The nearest row among all rows above each row, by straight-line distance (none for the first two rows)
0: [-21  -7   5  -6  -6   2 -15  -8   6  -3   8   3   3   5  -3  -3  -1]
1: [  9 -21   7  -2  -1   0   9  -1  13 -13   5   2   3   0   7   2 -12]
2: [-19  10  -1   7  -8  -3   3   3  10  -4   8   9  15   1  -1   1   7] | 0
3: [-18   6  -1   8  -4  -2   2  -3   7 -11   5   2   3   3   0   1   3] | 2
4: [  6  -7   2 -19   2   4 -13   3   2  17   4   3   7   1  -2   0  -1] | 0
5: [ 30   3  -2  -2   6   3   5   4  -9   0 -11  -8  -1  -5   5   2  -3] | 4
6: [12 -9 -2  4 -2  3 -2 -5  9  6 19  6 -3 -4 10  8  8] | 1
7: [ 7  6  5 -1  2  6  7 -1 -2  1  3 -5 -5  8 -2  1  5] | 5
8: [  3  -8   1   2  -3  -2   5   0  11 -12   1   4   6  -3   5   1  -7] | 1
9: [ -6   6   3  -3   3   4 -10  -4 -12  10  -2  -7  -9   4  -5  -2   3] | 7
10: [-19   3  -9   6  -4  -1 -20  -8   6   7  10  10  -1  -6   3   1  12] | 0
11: [ -7  -8   1   7  -3  -2   1  -4   9 -12   3   3   0  -2   4   1  -5] | 8
12: [ 19   5   0  -6   9   6  -2   0 -14   8  -7 -10  -9   0   1   0  -1] | 5
13: [ 32 -13  15 -11   1   8  14   3   2  -3   1  -9   3   5  -1   3  -8] | 5
14: [-16  -9   0   1  -5  -3  -2  -1  16   1  14  11  10   0   1   2   3] | 2
15: [ 8 -5 -2  2  2  2 -4 -3 -4  2  2 -3 -6 -4  7  3 -1] | 7
16: [-6  1 -4  7 -1 -1 -4 -2  6  0  6  5  5 -3  5  3  6] | 3
17: [  6  -9  10  -5   2   4   2  -4  -7  -5  -5 -12  -9   5  -2  -1 -11] | 15
18: [ 22 -18   2  -7   3   3  -2  -3   2  -1   1  -4  -5  -5   6   3 -10] | 15
19: [-11   8  -6   0  -4  -3  -5   5   8   2   5  10  19  -4   0   0   6] | 2
20: [-16 -13  -2   7  -6  -3  -5  -6  14 -10   9   9   3  -2   5   2  -2] | 11
21: [  5 -12  -1   5  -2   1   3  -5  10  -3  14   4  -4   0   8   7   2] | 6
22: [  9  -9  -2  -7   1   4 -10  -2   2  13   9   2   2  -3   4   3   4] | 4
23: [-3 12 -9 15 -1 -2 -2 -2 -2 -7 -3  1  1 -7  6  2  6] | 16
24: [ 9 -3 -5 -1  0  0 -6  3  8  8  5  8 13 -8  6  3  4] | 22
25: [ 20  -4   1  -6   7   4  -8   0 -12   6 -12 -10  -5  -7   3  -2  -9] | 12
26: [ 8 11 -9  8  3  2 -6 -2 -8  9  2 -1 -6 -7  6  4 10] | 15
27: [-4  5 -6 10 -2 -2 -3 -1  5 -6  0  4  6 -6  4  1  3] | 16
28: [19  3 -3  2 -1  4  3  1 12 10 17 10  6 -2  5  7 14] | 6
29: [14 -3  2 -4  2  3 -4  2 -4  5 -5 -4  3 -6  3  1 -5] | 15
30: [ 63 -31  -3  -4  -5   9  20   9  47  23  55  30  25 -14  27  27  20] | 28
31: [  6   2   0   7  -4  -1   7   0   8 -11   1   2   6  -4   3   2  -2] | 8
32: [42 -1 -3  5  2  5 10  3  1 -1 -1 -3  1 -9 11  8  1] | 5
33: [-18  -1  -3   3  -4  -3  -7  -1  10   1   9   8  10  -2   1   0   4] | 14
34: [ -9  -1  -3  10  -2  -3  -4  -4  -1 -12  -6  -1  -4  -4   3  -1  -6] | 11
35: [  0 -10   2   3  -1   2   2  -5   5  -2  10   0  -4   2   5   4   0] | 21
